(in the rows, 128 means zero)
Each row is followed by its class; each block has classes of its own.
[128 135 105 118 144 131 117 120 111 127 136 163 107 139 170 117  82 133
  98 126 174 141 151 110  88 154 132  92 105  96  75 127 111 129 118 166] | (129)
[ 89 148 110 119 140 148 197 118  40 147 144 157 108 177 117 123 143 127
 122 105 120 147 103 112  32 168 192 134  90 125  37 118 117 156 112 154] | (129)
[116 133 112 164 148 148 144 103  84 154 142 193 115 167 159 141  99 160
 102 121 148 164 178 147  97 192 113 136  80  11   4 139 122 154 111 151] | (74)
[114 195 112 173 123 159 147 160  72 121 125 104 130  91  91 126 125 134
 104 102 143 144 106 118 120 120 127  82 151  91 140 180 158 101 142 134] | (28)
[138 121 147 119 118 133 138  70 127 103 131 114 139 186  85 122 124 108
 110 101 136 109 166 166 129 152 110 157 177  86 144 192 140 204 112  82] | (4)
[125 150 126 200 102 141 187 174  95 135 123 129 146 127  94 126 123 162
 111 134 205 143  80  81 218  47 221  88  88 158 120  75 123 131 120  79] | (74)
[165  97 139  88 113 140 129  71 168 122 170  85 157 138 135 182 125 106
 108 158 144 123  84 140 146 142 123 107 202 158 120 128  60 142  98 106] | (28)
[125 107 117 121 142 122  68 133 137 118 154 129 158  87 125 116 124 112
 124 111 125 104  96  94 104 117 141 117 142 174  97 116 102 142 155 127] | (129)
[130  84 141  97 103 123 106  82 139 111 144 130 182 143 140 143 150  91
 115 142 167  82  97 115  76 162 128 101 157 129  75  92  87 178 109 120] | (129)
[139 115 156 124 129 109 126 106 111 130 156 104 156 169  93 134 124 130
 103 104 135  95 146 148 132  95 154 105 154 187 123 198  83 191  97  92] | (167)
[144 137 126 159 161 183 162 115  84 114 162 169 125 176 200 126 100 161
  94 119 129 119 126 104  91 195 106 142 103  31   7 104 134 144 110 179] | (4)
[148 171 102 172  95 132 197 148 111 125 117 110 145 164 116 155 123 157
 110 115 220 128 106 125 177  38 202 104 139 126  98  97 156 105  95  90] | (20)
[143 128 174 120 112 131 150 108 177 117 157 101 145 124  95 152  89 102
 135 131 144 133 127 173 181 130 120 148 170 132  91 158 134 174 120  84] | (28)
[133 129 140 125 129 144 162 132 119 129 138 117 144 163  72 118 131 176
 122 120 147 113  75 108 178  43 211 115 112 218 144 130 129 111 132  78] | (167)
[133 129 126 181 135 142 119 116 139 133 127 171 136 109 122 144 121 168
 123  93 151 132 124 116 139 151 122 127 100  86 112 122 173 158 138  95] | (129)
[165 126 100  61 118 158 116  81 145 109 118 118 135 180 130 141 164 138
  73 137 160 125 170 140  92 106 110  19 145 102  91 151 149 127 107 131] | (129)
[167 114 124 102 131 147  91  65 180 108 166  90 143 160 156 177 157 103
 124 135 143  69  99 102  78 152 135 161 191 168 127 122  64 155 115 125] | (79)
[169 116 153 113 127 180 116 101 165 109 128 127 161 150 135 111 123 139
 106 155 109 100 112 149 151  90 105  65 102 137 135 157 143 131 104 103] | (4)
[136 123 130 118 105 125 109 116 122 114 112 104 141 136 136 132  85 110
 115 113 166 156 165 155  84  94  52  92 133 152 127 151 126 159 138 125] | (167)
[137 127 108 132 154 170  82 104 108 104 136 156 141 122 177 130 107 123
 107 115 126 115 130 132  52 158 109 115 103  82  46 165 107 153 134 189] | (4)
[125 153 180 158 149 146 142 141 128 136 127 153 123 127  92 149 103 150
 159  98 139 123 117 144 123 151 127 198 142  63 120 139 155 135 147  94] | (79)
[129 106 180 107 133 117 128 151 137 147 141 117 172 119  71 118 122 149
 165 134 165 118  95 101 199  38 214 120  97 177 104  81 100 129 112  89] | (70)
[132 129 126 128 117 134 168 133 131  96 120 111 127 159 120 105 109 112
 125 121 162 131 124 107 194 108 148 151 165 115 156 109 145 136 137  97] | (4)
[ 96 120 133 155 123 124 151 120  92 126 120 170 164 126 178 117 114 159
 116 126 199 160 150 140 119 121 100 131  74  28  41 135 133 133 109 159] | (70)
[111 124 148 148 128 118 132 121 122 105 124 128 142 144 101  99 136 118
 130  97 140 102 150 134 152 127 120 146 131 111 144 156 155 195 133 112] | (4)
[120 140 159 191 112 176 222 124  93 140 119 129 145 166 130 158 119 144
 132 115 133 144  87 121 141 172 118 120 152  59 148 124 144 127 113  76] | (28)
[158 133 138 120 138 157 134 101 184 126 135 133 149 185 131 124  97 175
  85 144 164 106 134 151 163  96 102  74 151  77 134 163 146  67 102 101] | (28)
[164 136 143 113 114 158 154  95 131 117 124 112 146 167 123 167 156 162
  89 121 171 132 137 157 114 116 110  68 137 118 118 149 136 155 102 118] | (167)
[164 125 107  98  88 183 100  67 136 125 114 123 148 133 117 129 145 153
 100 159 149 137 135 156 139 100 145  83  95 109 116 150 135  93 108 120] | (20)
[133 121 122 118 123 109 103 107 112 129 146 127 121 138  86 132 122 120
 118 134 121 117 172 128 133 104 144  96 136 173  94 172 112 192 120 105] | (74)
[150 117 164 105 122 145  78  93 145 109 170 103 185 103 138 160 139 112
 132 127 156  94 100 139  64 141 127 151 150 123  39 126  86 172 115 144] | (70)
[150 112 155  81 145 120  61 119 149 117 184 102 137  86 102 144 116 111
 136 130 123 103 112 119 111 127 139 158 152 186  58 118  74 170 145 154] | (79)
[156  93 149  98 119 138  75  86 146 107 165  87 180 126 136 158 105  99
 101 120 153 106 105 151  85 152 100  93 166 165  68 140  68 186 129 128] | (167)
[119 135 138 163 111 134 161 169 126 137 143 104 157 141  85 109 135 148
 104 129 179 137  76 136 224  44 206  68  83 176  95  96 140 131 123  78] | (74)
[142 187 159 158 121 129 100 114 150 117 157  96 135 107  59 141 127 107
 129  96 158  84 137 145 106 130 133 182 154 135 134 183 138 194 121  99] | (79)
[137 147 130 175 140 168 150 106  90 132 149 151 136 145 136 177  99 151
 123 121 150 112  81 113 105 181 124 135 135  48  53 132 140 128 116 107] | (79)
[123 117 129 134 127 152 191 126  44 142 133 139 128 170 145 152 149 164
 125 125  96 130  88  99  95 160 140  82 117 143 103 110 125 125 116 132] | (167)
[118 111  99 134 113 114  78 107 162 141 134 126 177  97 136 137 155  87
 120 144 150 119 104 138 111 134 118 121 132 132 130 115  71 137 125 127] | (74)
[128 100 148 163 127 126 150 140 127 135 130 129 134 174 139 148  93 149
 141 128 206 117 114  87 227  59 210  98 125 146 117 101 102 118 113  97] | (28)
[145 151 104 122 137 138 113 135 143 113 122 116 142 120 141 143 151 163
  89 112 179 127 133 137 130  97 111  36 120 126 116 147 155 118 130 159] | (167)
[124 120 122 119 136 121 158 141 134 109 121 122 108 147 117 123 119 110
 160 124 146 122 111  97 208 103 173 128 139 154 150  98 161 142 141 105] | (4)
[134  83 178 172 131 118 139 103 115 152 132 174 117 177 114 170  71 171
 169 118 156 103 136 115 182 165 143 132  93  85  86 102 152 176 111  73] | (79)
[140 102 155 122 140 157 167 102 190 120 124 157 166 169 149 146 161 155
 133 146 151 101 132 125 180  88 153 138 110 105  77 133 123 144 110  98] | (79)
[132  97 136  94 119 111  68  89 194  94 138  96 211 101 128 129 104 102
 114 125 235 111 122 131 117 100 108 108 158 109  78 113  79 164 131 127] | (70)
[119 109 161 103 139 150 150  99  45 137 137 168 122 150  83 142 109 171
 133 140 116 129 114 120 138 179 123  91 123  79  65 145 161 139 128 109] | (167)
[130 134 135 157 133 164 139 130  88 137 148 132 134 145 151 134 104 149
 107 119 154 142 116 118 120 167 115 115  95  56  53 107 120 123 122 147] | (79)
[110 120 127 122 116 187 145  72 116 137 124 144 162 142 125 154 117 122
 119 135 180 150  91 143  75 181 155  82  73  63  29 124  94 143 116 161] | (28)
[119 134 154 138 109 108 133 127 104 106 149 112 156 113  70 115 147 105
 112  98 133 101 140 121 129 127 128 127 176 145 116 161 144 215 128  82] | (129)
[144 138 143 139  91 188 150 109 102 117 119 119 195 114 141 128 187 148
  88 166 180 133 109 138 175  70 114  57 109  72  91 126 140 117  89 114] | (20)
[108 130 122 144 120 159 150 103  33 137 144 126 153 151 151 143 114 101
 122 122 147 132 118 125  67 164 146  93 115  90  12 131  90 171  99 148] | (20)
[159 150 133 162 128 200 118 116 162 134 126 145 162 110 160 130 148 168
 123 138 129 124  99 144 143  89 143 139  83 108 115 130 141  82 119 117] | (20)
[144 166 150 137 130 145  82  99 119 118 152 102 153 133  90 114  88 141
 104  94 151 116 158 159  55 106  87 131 131 105  99 202 137 157 117 113] | (70)
[132 101 110 104 111 120 104 104 156 106 144  99 173 101 130 130 149 110
 112 138 133 103  94 106 102 123 114 120 156 176 132 120  72 143 139 139] | (79)
[167 160 101 151 133 189 150  97 119 127 157 108 149 156 155 156 160 157
  87 120 131 123 122 132 138 117 144 104 141  95  67 146 138 120  95 116] | (20)
[170 125 123 109 133 148  62 105 177  74 144 107 169  63 127 142 120 119
 103 118 140 109  98 123  80 113  76 140 182 155 127 131  99 168 160 149] | (4)
[103 104 117 193 123 123 165 139 154 137 106 137 167 153 126 151 125 163
 142 100 194 128  92 116 209  55 178  80  93 137 119 112 151 123 131  85] | (28)
[119 156 140 147 134  78 121 165 136 152 149 130 142  98  52  80 115 147
 114 102 116 115 115 132 146  68 129 123 123 197 198 145 141 134 116  81] | (129)
[107 106 115 110 129 132 114  91 140 145 112 158 162 117  69 146 112 139
 149 131 123 125 107 144 120 123 135  77 110 111  91 164 140 119 135 110] | (28)
[165 115 143 111 136 147 103  89 201 145 144 143 120 179 146 117 111 150
 111 164 107 104 156 157 139 133 104  90 101 150 150 143 124 126  98 101] | (74)
[148 137 151 173 158 137 150 108 104 129 140 152 122 171 144 175 128 188
 117 104 152 100 128 111 132 123 112 131 167 115 154 165 141 154 109  89] | (167)
[157 156 158 147 108 169 150 119 126 102 138  97 143 143 135 132 142 100
 107 129 152 123 113 152 157 108 123 153 155 106 150 152 134 156 103  99] | (4)
[127 140 133 144 139 169 151  95 118 141 140 154 114 181 178 150 114 135
 123 132 163 132 124 141 101 188 130 153  89  43  60 128 123 120 103 149] | (79)
[162 136 121 122 130 145 117  96 203 125 132 153 128 144 133 114 137 180
  89 126 167 129 140 136 140 102 133 134 100 130 161 125 141 112 116 115] | (129)
[119 137 153 177 103 132 140 123 111 133 134 114 175 126  82 124 108 131
 108 112 170 121 125 136 156 100 127 100 133 104 121 165 118 158 109  92] | (28)

Next block, with new classes.
[135 192 103 149 102 130  75 134 151 139 107  82 154 112 131 121  73  87
 139 100 151 200 102 167  70 152 138 105 127 176 147  98 129 107  83 124] | (80)
[134 176  85 144 112 140  97 149 154 118 116  83 154 115 164 102  96 105
 144  95 147 166  99 160  74 151 118 119 121 141 125  98 117  91  95 126] | (23)
[ 58 138 144 119 143  95 165 138  92  99 196 144 150  50 165 145 154 126
 134 135 127 173 148 119 127 126  98 113 129  79 127 160 108 119 144 162] | (44)
[137 187  91 140 110 144  93 134 139 117 106  77 155 117 159 130  86 107
 137  99 149 174 138 170  88 122 126 117 118 175 124 121 129  84 118 122] | (69)
[ 49 134 129 104 116  91 177 156  84 113 166 135 148  55 154 135 145 121
 156 138 143 163 137  91 122 147 115 134 125  91 120 171 112 101 129 162] | (23)
[ 56 135 147 119 148 104 167 131  80 102 184 141 153  48 161 134 146 131
 135 131 128 177 152 119 124 127 108 113 131  94 121 163 107 105 148 170] | (44)
[148 184  98 156 130 144  99 135 145 117 122  96 151 134 151 129  83  91
 135 107 142 170 135 177 113 141 118 106 127 152 135 111 125 103 133 116] | (80)
[ 30 127 128 122 126  95 166 149  90 110 176 128 152  58 167 146 153 122
 139 141 140 153 152  96 150 132 115 136 122 100 134 175 114 100 140 161] | (179)
[125 193  92 139 101 119  70 137 156 138 111  83 152 114 126 135  56 117
 133  91 146 209 107 169  81 145 138 116 126 188 161 108 130 112  96 132] | (100)
[ 51 125 134 110 129  99 185 153  88 113 169 135 148  50 163 126 153 129
 161 137 143 164 134  94 128 149 111 133 125  88 113 165 109  99 124 170] | (23)
[127 178 101 165 132 137  90 136 155 128 118  76 154 120 151 132  85 104
 126  96 142 189 123 173  94 131 135 100 133 165 146 108 124 102 120 119] | (149)
[122 190  98 137  98 132  78 123 151 132 104  75 159 125 131 135  57  92
 148  99 137 212 113 164  81 137 138 105 131 192 166 117 133 106 120 123] | (69)
[ 33 125 132 136 137  90 181 151  92 115 170 128 147  63 142 139 164 102
 150 138 144 150 153  92 119 136 115 135 130  83 124 170 106 107 153 155] | (149)
[ 57 141 128 114 128  87 170 151  79 133 149 123 120  66 105 139 124 124
 153 127 130 223 129  76  53 126 125 151 123 147 133 175 127 135 112 170] | (100)
[136 194  83 134  99 130  68 145 158 136 109  74 146 112 130 127  51 116
 137  93 140 219 104 160  74 147 135 114 122 191 153 110 135 111  92 128] | (100)
[112 189  98 144 126 140  96 137 152 114 126  81 151 104 143 115  79  96
 133  90 151 199 124 184  81 127 131 120 130 167 136 101 131 101 115 126] | (204)
[ 52 137 136 131 143  99 192 142  91 135 153 137 140  62 126 125 119 104
 160 137 136 231 146  82  57 127 128 136 140 128 140 169 126 129 127 167] | (13)
[ 53 139 153 123 144  98 183 130  89 124 146 130 143  71 124 134 126 115
 163 137 135 231 143 101  71 118 123 137 135 146 145 174 122 111 144 165] | (69)
[119 188  94 147 101 133  75 140 157 128 100  79 163 121 139 124  64  85
 147  94 136 209 100 169  90 138 138 118 136 177 160 111 129 117  99 121] | (8)
[ 39 135 133 122 130 105 166 146  86 131 146 124 133  64 122 131 126 111
 146 132 129 211 126  75  88 129 136 150 132 139 154 170 128 121 123 168] | (179)
[ 33 137 131 118 128  92 176 144  89 112 176 130 145  39 144 135 157 111
 147 133 145 153 148 106 132 129 112 132 126 107 130 175 117 111 131 174] | (204)
[ 54 136 129 109 126 102 177 142  85 102 181 136 140  57 154 134 153 115
 148 133 130 174 142  98 122 136 108 123 130  92 119 162 109 114 144 163] | (44)
[ 41 131 124 116 126 102 176 158  85 118 167 136 147  43 171 132 143 106
 159 135 156 177 149  76 122 134 114 135 130  88 118 174 116 103 122 168] | (13)
[144 188  96 158 125 144  98 131 140 117 125  99 148 134 149 110  87 103
 124  90 156 195 131 175  69 131 122 115 120 148 125 112 123 101 117 131] | (80)
[123 187 104 151 123 127  88 141 156 118 112  83 162 116 162 124  80 101
 127  96 145 188 119 181  96 122 134 117 129 157 146 104 128 105 110 120] | (8)
[ 54 147 139 121 138 106 180 142  85 130 139 129 130  66 124 145 113 106
 136 134 134 242 152  92  80 112 146 145 139 156 155 176 125 124 155 157] | (179)
[142 172  87 152 125 149 108 140 157 128 115  89 152 122 167 144  70  98
 137 105 141 181 135 165 106 132 125 114 133 152 135 108 128 105 136 114] | (13)
[128 192  91 138 113 133  97 140 148 119 118  82 146 103 153 140  82 100
 125  95 149 177 130 174 102 115 123 113 128 174 132 115 132 104 120 127] | (204)
[ 47 139 143 115 128  92 175 153  83 108 168 137 151  56 159 145 144 120
 146 131 140 178 159 108 135 120 122 135 123  89 118 168 114 121 127 162] | (8)
[127 199  88 142  98 136  70 148 164 143 110  80 162 105 129 138  51 109
 142 106 117 225 114 159  73 141 134 116 133 185 148 115 126 108 119 119] | (164)
[139 181  97 145 136 145  81 127 143 123 123  88 154 131 148 123  62 146
 123  93 142 201 131 186  93 131 127 112 125 163 135 110 128  95 129 129] | (100)
[131 192  99 151 111 128  79 137 151 130 113  85 152 128 129 115  61  75
 148  96 143 221  96 156  62 153 135 109 130 173 146 105 133 117  91 126] | (80)
[ 30 118 129 125 131 109 179 152  92 113 176 139 150  54 163 130 144 114
 162 135 149 165 146  80 130 139 109 138 133  74 121 169 113 100 130 169] | (13)
[118 187  83 146 100 131  85 142 155 127 110  79 152 114 144 138  58  92
 134  96 131 226 115 154  77 139 143 119 125 191 153 112 131 114 108 120] | (179)
[ 65 146 143 128 140  94 187 137  86 127 145 127 140  69 123 136 124 116
 156 135 128 239 138 114  50 127 132 132 134 148 144 164 115 121 132 156] | (23)
[140 196  98 143 106 132  88 128 153 131 106  83 157 123 138 145  57  88
 140 102 131 213 128 169  79 128 134 103 131 198 163 129 128 115 131 120] | (69)
[116 189  78 155 101 131  67 140 163 128 110  71 162 113 152 132  61 101
 133  95 133 211 100 159  83 148 136 117 124 175 163 105 137 108  95 128] | (179)
[135 190  93 151 120 131 102 151 150 112 110  83 159 127 168 135  81  94
 136 104 140 182 136 178 105 123 130 119 125 159 132 113 122 111 120 115] | (8)
[141 193  94 149 124 156  80 138 145 122 116  97 163 120 152 111  71 132
 131  95 134 209 147 180  82 120 124 115 126 164 120 109 115  84 143 122] | (164)
[ 56 141 143 119 135  96 161 142  93 137 154 122 134  66 107 135 117 141
 150 133 130 232 128 103  63 133 130 141 129 154 148 169 123 121 108 166] | (100)
[ 49 135 135 110 125  96 168 143  90  98 192 140 153  51 164 140 156 121
 145 137 132 167 147 111 132 140  99 119 125  78 119 162 102 106 148 162] | (44)
[ 54 132 134 128 145 109 191 144  85 139 146 134 132  64 127 134 115 105
 156 130 133 221 137  69  64 122 126 142 141 128 138 175 122 125 137 170] | (13)
[ 56 138 144 117 134  89 186 145  91 127 152 131 135  59 122 132 129 120
 162 129 133 238 122  98  46 129 124 143 129 129 129 155 123 128 112 164] | (23)
[ 36 140 139 129 134  84 181 149  92 133 140 119 133  67 116 116 144  91
 156 124 136 210 113  84  52 117 131 155 132 142 149 165 123 138 106 170] | (8)
[128 190  94 135  93 121  80 138 149 133 102  78 154 109 133 133  65  92
 142  93 137 206  98 173  68 150 148 110 126 195 157  98 130 111  86 116] | (23)
[ 48 137 147 126 143 103 181 143 101 134 152 132 128  69 110 138 120 113
 159 140 132 252 131  97  64 116 130 140 125 157 142 180 123 142 130 174] | (196)
[131 178 107 150 128 143  92 120 157 113 123  84 166 125 162 123  83 108
 135 104 143 174 139 192 100 129 123 103 125 160 141 105 121  86 142 113] | (69)
[ 67 143 147 123 145 100 188 132  86 123 156 136 122  74 108 151 129 107
 136 130 115 224 136 100  58 111 125 138 142 143 149 169 116 142 153 162] | (44)
[119 183  88 141 106 129  61 137 157 130 110  73 156 110 126 119  57 114
 141  97 135 207 101 165  81 158 139 114 127 182 161 110 138 104  93 125] | (100)
[107 181 100 147 116 139  82 136 165 128 116  88 151 109 130 128  63  89
 139  96 143 213 115 176  85 131 136 111 120 199 154 116 126 113 119 129] | (196)
[131 194 110 164 120 139  72 126 157 133 119  88 160 131 129 139  57  88
 136 103 140 213 111 185  93 145 135 101 140 166 168 108 130 120 112 123] | (80)
[133 176  93 148 125 144 107 124 150 116 124  83 154 132 157 135  72 109
 133 100 135 195 129 189 101 134 132 103 130 155 143 111 126 109 151 117] | (23)
[116 186  92 150 108 137  74 141 159 126 113  82 160 115 147 128  59  98
 128  99 135 206 115 162  91 142 141 116 128 181 163 109 128 103 108 121] | (179)
[ 50 150 147 124 133  92 176 148  83 129 136 132 135  69 113 125 125 108
 149 125 134 225 132  91  67 114 142 150 138 142 152 170 126 134 107 168] | (8)
[ 29 132 144 131 138  98 158 149  82 120 167 134 155  58 129 130 151 123
 145 132 145 156 146 101 130 138 125 134 135 102 141 176 112  95 119 165] | (149)
[129 191  94 149 114 140  89 142 146 117 106  84 154 127 154 117  85 102
 127  91 150 188 126 179  89 113 133 124 125 165 144 113 127 105 110 122] | (8)
[146 186  87 140 125 136  91 139 147 123 120  77 143 119 156 133  65 131
 125  95 141 194 132 174  96 131 127 107 120 173 127 106 131 102 122 121] | (100)
[ 49 133 131 123 133 112 173 155  87 116 175 149 149  48 158 125 140 119
 150 130 149 167 158  88 116 132 112 135 130  82 120 167 112 101 116 165] | (13)
[ 57 149 137 128 136 106 170 145  90 127 142 130 136  61 125 141 119 115
 140 131 135 246 143  96  63 115 134 151 133 145 148 166 125 121 129 162] | (179)
[130 204  81 144  99 127  71 146 158 138 107  89 158 101 141 138  57 110
 138  90 127 216 116 161  90 136 133 112 135 186 150 110 126 106 115 126] | (164)
[124 191  92 135 109 137 101 143 147 122 113  78 142  97 141 128  77  93
 127  91 147 182 128 168  84 127 137 115 126 184 131 104 126  97 115 120] | (204)
[ 50 142 130 125 139  99 181 149  87 125 148 127 127  72 122 132 123 109
 143 127 129 231 137  81  64 119 134 153 129 142 144 165 130 131 130 163] | (179)
[118 180  96 154 104 141  80 135 165 141 114  91 160 113 137 136  54  95
 139 100 142 207 112 165  90 141 137 108 140 182 176 114 128 108  98 124] | (13)
[125 188  95 154 110 140  94 124 156 125 124  85 165 124 136 123  61 110
 145 101 130 228 118 187  69 147 133 100 135 165 160 109 125 114 114 122] | (23)
[118 187 100 135 101 120  70 133 158 125 117  77 162  98 144 134  76  91
 137 102 135 204  89 168  74 150 130 106 134 170 151  94 128 109  98 125] | (44)
[135 202  87 136  95 127  72 152 154 149  98  86 156 102 134 143  60 105
 136 102 128 219 112 156  74 138 140 123 131 193 148 117 123 107 118 125] | (164)
[140 183  97 153 119 140  81 134 139 114 119  91 153 128 155 117  85  99
 133  97 152 173 123 173 102 141 125 108 124 153 123 109 129  93 101 122] | (80)
[131 187 105 139 108 141  76 129 161 130 101  76 158 120 139 134  62  90
 146 107 142 215 110 170  84 136 140 108 134 186 166 117 133 106 123 119] | (69)
[ 44 128 141 129 138 106 169 150  75 119 172 135 152  60 144 129 147 128
 152 125 137 168 150  93 129 141 120 125 128 103 116 172 101  96 117 170] | (149)
[ 57 141 133 123 126 106 161 151  77 110 169 141 147  62 146 116 158 103
 157 134 154 155 148 101 130 149 110 130 119  87 121 166 110  99 119 168] | (80)
[ 59 143 149 122 142 103 181 131  83 124 149 133 138  73 116 136 127 112
 155 130 132 221 151 101  61 112 126 142 132 143 137 177 122 120 138 162] | (69)
[ 52 139 137 106 124  96 169 150  80 116 156 133 148  47 160 130 152 119
 155 132 149 147 144  88 136 136 118 133 126 114 125 174 113  84 119 169] | (69)
[ 45 128 131 130 135  89 180 152  87 121 168 129 141  66 148 153 155 111
 145 134 137 151 148  83 132 132 115 127 135  94 121 177 108 112 143 158] | (149)
[ 63 144 133 119 140  89 180 140  85 131 148 125 123  71 109 145 116 132
 146 131 131 234 143  96  63 121 132 145 132 148 138 171 131 133 133 164] | (100)
[ 59 135 132 110 126  93 179 144  90 110 177 131 142  54 158 144 156 120
 142 140 130 163 141 102 118 133 106 123 126 103 118 165 109 109 139 162] | (44)
[ 52 127 138 113 127  99 180 150  85 109 168 135 151  49 160 133 153 124
 157 141 142 164 146 103 117 142 113 132 123  85 110 165 107  96 134 158] | (23)
[130 181  86 149 102 139  88 141 159 140 110  83 161 116 148 145  51  87
 147 104 133 210 118 156  81 149 136 110 133 176 149 113 127 112 110 119] | (13)
[131 191  91 151 110 145  81 143 159 130 112  79 154 124 148 148  55 100
 123 101 133 218 124 168  90 130 144 118 128 190 159 118 127 115 118 119] | (179)
